Rows, each followed by one of two labels for a hidden trait (new trait and labels in each part):
[ 42  15  -5 -59  36 -36 -33  22  20 -54  60  26  19  -3  12 -19  53  39
 -48   6 -13   3  -1  70  31   4] : TZ
[-79  32  32  15 -42  33  27  65 -47  20  14  17 -55  35 -38 -54  -6  -3
 -73  29 -50  13  19   4  16 -12] : TZ
[ 41  17  -5  -4  25   1  12 -84  59 -15 -27 -29  25 -27  29  61  20  58
 113 -39  54 -13  10  -3 -31   3] : Ng
[ -1  42  69 -10  63  41 -15  64 -13 -52  29  20  19  17   4 -26  86 -59
  20  42 -52  26  27  50  -6  30] : Ng
[-12  38 -30  39 -16 -14  45  60   4  37  18  -3 -25  33 -13 -12 -29  27
 -65  45  21 -45  44  48  10   8] : TZ
[ 70  13 -57  44  52 -50   6  31  28  21   3 -42  45   3  29  39 -35 -41
  11  35  71 -61  49  33 -31  33] : Ng
[   2   -1  -29   44   14   -7  -11  127  -66   26   26    8   15   30
   -9  -42  -34 -111  -92   92  -21  -20   40   22    4   30] : Ng
[  6  32  36 -64  -3 -15 -16   4   8 -60  51  44 -16   3  -8 -50  70  67
 -46  -9 -29  28 -12  63  46 -16] : TZ
[ 34  -4 -30 -63  -4 -54 -38  35  -4 -35  51  36   6  -5  -4 -45  43  12
 -85  -2 -32  10 -23  53  47  -9] : TZ
[ 10  31  15 -67  23 -25 -16  16  15 -57  62  37   6  -1   3 -43  68  57
 -20  -5 -25  20   1  57  37   0] : TZ
[ 25  38 -45 -29  10 -41  32   1  52   1  36   1  -8  14  17  10   4  97
 -49  11  41 -41  49  68  11   4] : TZ
[  4  64  -8  17  42 -14  36 -21  62 -24  31  -1  -6  16   8  15  17 105
 -24  20  48 -40  62  68   4   6] : TZ
[-72   9  49 -13 -39  23   7  62 -49  11  17  36 -44  27 -37 -52  12   9
 -41  22 -60  28  -9   3  31  -9] : TZ
[ -22  -28  -54   46  -43  -23    9   98  -62   50   14    3  -32   30
  -25  -38  -74  -55 -127   55   -6  -22    5    7   19    3] : TZ
[-47 -23  30 -30 -54   3 -16   9 -47   2  28  40 -34  10 -30 -57   8  -3
 -76  -6 -60  28 -37 -17  40 -30] : TZ
[ 42  28 -48 -38  17 -57  -7   7  52 -26  43   3  15   6  15  -2  27  74
 -51   7  38 -38  29  72  19   1] : TZ
[ 42  33 -23 -60  15 -52  -5 -12  50 -46  57   7   5  -1  14  -5  43  88
 -42 -11  24 -12  18  78  41  -3] : TZ
[ 30 -43 -81  17 -42 -49   4 -78  24  46 -41 -32  -8 -21   3  34 -76  24
  26 -38  61 -21 -27 -58  -8 -17] : Ng
[ 18  69  -6 -15  26 -19  38 -27  69 -24  35   3  -7  15  19   9  25 122
 -10   8  41 -40  58  89   7   0] : TZ
[  6  59   5 -72  15 -27  17 -33  80 -59  47  22 -18   5   6 -13  63 112
 -26 -18  12 -10  26  80  28 -15] : TZ
[  78  -19 -116    7  -14  -76    6   42   10   35   39  -12   15    5
   11   -6  -58   -5 -119   41   50  -51   26   55   19   14] : TZ
[-73   8  14  36 -49  19  32  59 -32  40  14   5 -49  36 -39 -39 -40  -3
 -80  37 -33   2  12   3  18  -7] : TZ
[  4 -20   2 -60 -29 -33 -40  54 -33 -16  42  39  -6   1 -10 -58  15  12
 -79  -8 -47  27 -37  31  53  -8] : TZ

[  4   0  -1  -6  -8 -39 -92  11 -36  -3  -4  -6  10  12 -25   2  57 -13
   1   3  18  31  -8 -13   4   2 -17  -7  -3 -36   5  27   7 -18 -16 -13
  -4 -19 -14   9 -18   3  -1 -23 -17   3 -54   1   7  24   0  14  19 -25
 -12 -50   9 -19 -19  15  18 -20  22  21  -3   1] : N
[   3   -1    0   -6   -5  -24 -121   18  -39   -3   -5   -6   13   21
  -40    4   54  -10    0    2   23   40   -9  -12    1    6  -18   -4
   -3  -68    5   19    6  -12   -1  -31   -1  -18  -16   10  -20    2
    2  -24  -15    9  -47    6   11   23    4   17   39  -26  -11  -38
   10  -18  -13   14   31  -20   22    5   16   -3] : N
[  4  -2   4 -11  -3 -31 -68  28 -53  -7  -4  -5   9  45 -29  -1  44 -12
  -3   1  24  31  -7  -6 -15  26 -16  -6  -3 -53   8  20   2 -15 -12 -54
  -7 -17 -10  14 -15   3   0 -33 -19  26 -59  25  16  21   2  30  11 -26
 -22 -43  39 -20  -1   4  25 -12  18 -12  -6   2] : N
[  5  -1   3 -15  -1 -25 -68  34 -25  -6  -5  -3  11  44 -25  -1  38 -13
  -2   1  18  40  -7 -19  -5   6 -18  -6  -3 -68   8  10   2 -14  -8 -25
   2 -20 -11  11 -18   5   0 -31 -12   6 -64   6  19  18   3  40   9 -21
 -15 -51   7 -19  -9   1  27 -17  18   8  -9   0] : N
[  5   1   1 -13  -2 -21 -72  44 -37 -11   0  -8   6  66 -20   0  38  -7
  -4   1  10  33  -7 -20  -2  -6 -18  -7  -3 -38  10  30   3 -19  -7 -19
   3 -19  -9  12 -13   2   0 -23 -17   2 -57   8  29  24  -1  26  17 -22
 -31 -64  17 -23 -15  -2  26 -20  21   3  -7   2] : N
[  4 -19 -12   2  -4  -7   4 -11  40   5  -5  -6  -6  22  -4   8  47  33
  -3   2  26  25 -10 -13  -1   5 -14  -7  10   8  10  20   3 -10   7 -15
  14 -14  14 -19 -17  25  -8   6  17 -13  38  -2 -36  20  -1  16  14 -26
 -12 -58 -23 -13 -13   9 -10 -18  22  87  -6  17] : F
[  4  -1  -4  -8  -3 -22 -79  26 -34  -5  -4  -3   9  31 -26   2  49  -6
  -1   2  23  35  -8 -18   0   2 -16  -8  -2 -42   5  24   5 -16  -5 -20
  -1 -19 -16  11 -23   0  -1 -27 -15   9 -54   3  12  25   9  13  17 -24
 -15 -44   9 -19 -17  10  19 -22  12   8  -2   1] : N
[  4   3   4 -19  -1 -27 -31  33 -52 -19   1  -1  10  97 -26  -4  27  -4
  -5   0   2  34 -11 -24 -14  -1 -11  -8  -4 -49   9  23   1 -20 -15 -55
  -1 -15 -14  13  -9   3   1 -33 -17   7 -69  16  41  21  -1  36   8 -23
 -41 -70  16 -19  -6 -14  27 -15  14  -2 -22   2] : N
[  9   1   5 -10  -3 -28  48 -22 -36  -8   0   2  20  91   0 -11  33  -7
  -3   1  -8  34 -22  -6  -7  -4  -2  -7  -7 -43  -9  27   1 -15  -9  14
 -22 -11  -2 -11  33   2  -1 -24   0   6  23   7  16  24   0  24 -29 -14
 -24 -23  11  -4 -16  -6  26 -18  22  39  -6  -8] : F
[  4 -27 -10   3  -1  18   3 -28  24  -4  -8   1   7  23   8   3  72  22
  -6   1  35   5  -7 -15  -5  10   3  -6   3  -9   4  12  -3 -12   5 -29
  -3  -7  13  11 -16   8 -11   3  18  -5  19   3 -13  17  -9  29  13 -32
   7 -62 -33   0  -7  21 -10 -16  18 102  -7  16] : F
[  3   1   1 -14  -3 -26 -95  47 -25  -2  -1  -5  10  26 -30  -1  55 -11
   0   1  25  31 -10 -14  -2   6 -20  -4  -3 -35   6 -25   2 -17  -3  -1
   7 -11 -13   9 -24  15  -2 -23 -14   0 -56   4  10  18   3  25  18 -23
 -13 -64  10 -20 -19  10  21 -17  19  14  10  -1] : N
[  4 -18 -12  -2  24 -16 -26  -8   5   9   1  13 -13  72 -14  18  27  35
  -5  -3   7  17  -9 -25  -3   7 -14  -6  20  48  15  27   0 -25  -8  51
  10 -23  13  -1 -10  28   1   2   0  -2 -29  12 -36  23  -1  38   9 -27
 -28 -49   9 -11  12 -11 -31  -4   9  12  -8   9] : F
